Below are the code and all the weights of a small trained network. Each question names an input and a class and asks about switching units off, where a switched-off unit gives its printed mean instead of its output.

import numpy as np


def w(rows, s, z=0):
    codes = np.array(rows[::2]) - 128.0
    scale = np.full(codes.shape[1], s)
    scale[-1] = z or s
    return codes * scale


def f(y):
    return np.maximum(y, 0)


def log_softmax(a):
    a = a - a.max(-1, keepdims=True)
    return a - np.log(np.exp(a).sum(-1, keepdims=True))


def net(x, mask):
    res = np.array(x, float).reshape(1, 5) / 4 @ E
    y = f(res @ A[0][:, :-1].T + A[0][:, -1])
    res = res + np.where(mask, y, B[0][:, -1]) @ B[0][:, :-1]
    return log_softmax(res[-1] @ U[:, :-1].T + U[:, -1])


A, B = {}, {}
E = w([
[127,129,127,130],'x0',
[67,195,1,73],'x1',
[129,130,127,125],'x2',
[38,36,132,195],'x3',
[234,63,41,178],'x4',
],0.0083)
A[0] = w([
[27,71,79,225,192],'N0',
[186,65,255,143,18],'N1',
[92,163,248,79,83],'N2',
[78,166,214,88,5],'N3',
[218,95,100,180,54],'N4',
[131,125,129,121,101],'N5',
[167,77,223,134,1],'N6',
[200,190,116,59,155],'N7',
[195,79,94,157,69],'N8',
],0.0094,0.0045)
B[0] = w([
[207,255,194,117,254],'N0',
[119,178,100,52,214],'N1',
[64,121,79,202,220],'N2',
[78,161,87,224,188],'N3',
[60,137,74,214,192],'N4',
[135,108,138,106,128],'N5',
[111,198,104,26,182],'N6',
[190,179,195,169,212],'N7',
[86,162,105,165,185],'N8',
],0.0092,0.0087)
U = w([
[80,134,57,208,34],'0',
[132,127,139,116,255],'1',
[117,163,51,6,114],'2',
[176,159,232,155,29],'3',
[125,116,136,129,233],'4',
[137,51,127,103,131],'5',
[117,21,125,87,46],'6',
],0.012,0.0087)

Each question gives the input, the list of numbers given to net, and the class t.
The units are the neurons (one row each of A and B). Each row of codes is followed by its name. A weight is (code - 128) times the scale printed after its matrix; where a second scale follows, it is the last column's (A, B and U).
mask holds one flag per neuron, in row order. A switched-off neuron (its flag False) gives its mean, the last column of its row in B, instead of its output. The means were averaged over made-up inputs and are rounded, as every weight is.
A unit's drop is (log p(t) with every unit on - log p(t) with that unit switched off) / (log p(t) with every unit on - log p(t) with every unit switched off).
The circuit of an input: a set's keep is (log p(t) with only the set's units on - log p(t) with every unit switched off) / (log p(t) with every unit on - log p(t) with every unit switched off). Starting from all 9 units, units are removed one at a time, each time the one whose removal leaves the highest keep (on an exact tie, the one counted first), for as long as the keep stays at least 0.8.
circuit, biggest first: the units of the circuit, biggest drop first
unit that matters most: the unit with the biggest drop
k most important neurons: the k neurons with the biggest drops, biggest first
drop of u: that unit's drop, to one decimal
input [6,-7,6,4,0], class 2: circuit, biggest first -> (N1 N6)
input [-1,8,4,-1,8], class 0: unit that matters most -> N4
input [-1,1,0,-4,-5], class 0: 3 most important neurons -> (N0 N2 N3)
input [-8,7,-8,4,1], class 1: 2 most important neurons -> (N1 N6)
input [-8,7,-8,5,6], class 1: circuit, biggest first -> (N0 N2)
input [8,8,4,-5,3], class 1: 3 most important neurons -> (N7 N1 N6)
input [7,-5,8,3,8], class 0: 2 most important neurons -> (N4 N8)
input [-3,-5,4,3,-5], class 0: 4 most important neurons -> (N2 N3 N7 N0)
input [2,-3,8,8,-5], class 3: 3 most important neurons -> (N0 N4 N8)
input [-5,2,-1,-6,7], class 0: 2 most important neurons -> (N4 N0)
input [-3,-3,1,-3,-8], class 0: 2 most important neurons -> (N2 N3)
input [1,2,5,-2,7], class 0: 3 most important neurons -> (N4 N0 N8)
input [8,5,-8,-6,3], class 1: circuit, biggest first -> (N7 N1)
input [-8,-4,-2,-8,8], class 0: circuit, biggest first -> (N4)
input [8,3,-2,-7,-6], class 1: 4 most important neurons -> (N0 N4 N7 N8)
input [-8,6,2,-5,7], class 1: 2 most important neurons -> (N7 N2)
input [-2,-2,5,6,3], class 3: drop of N2 -> 0.2
input [5,-8,-6,-1,-4], class 2: drop of N6 -> 0.3
input [-3,5,4,-4,-6], class 0: drop of N0 -> 0.3
input [7,0,-3,1,-8], class 0: circuit, biggest first -> (N2)
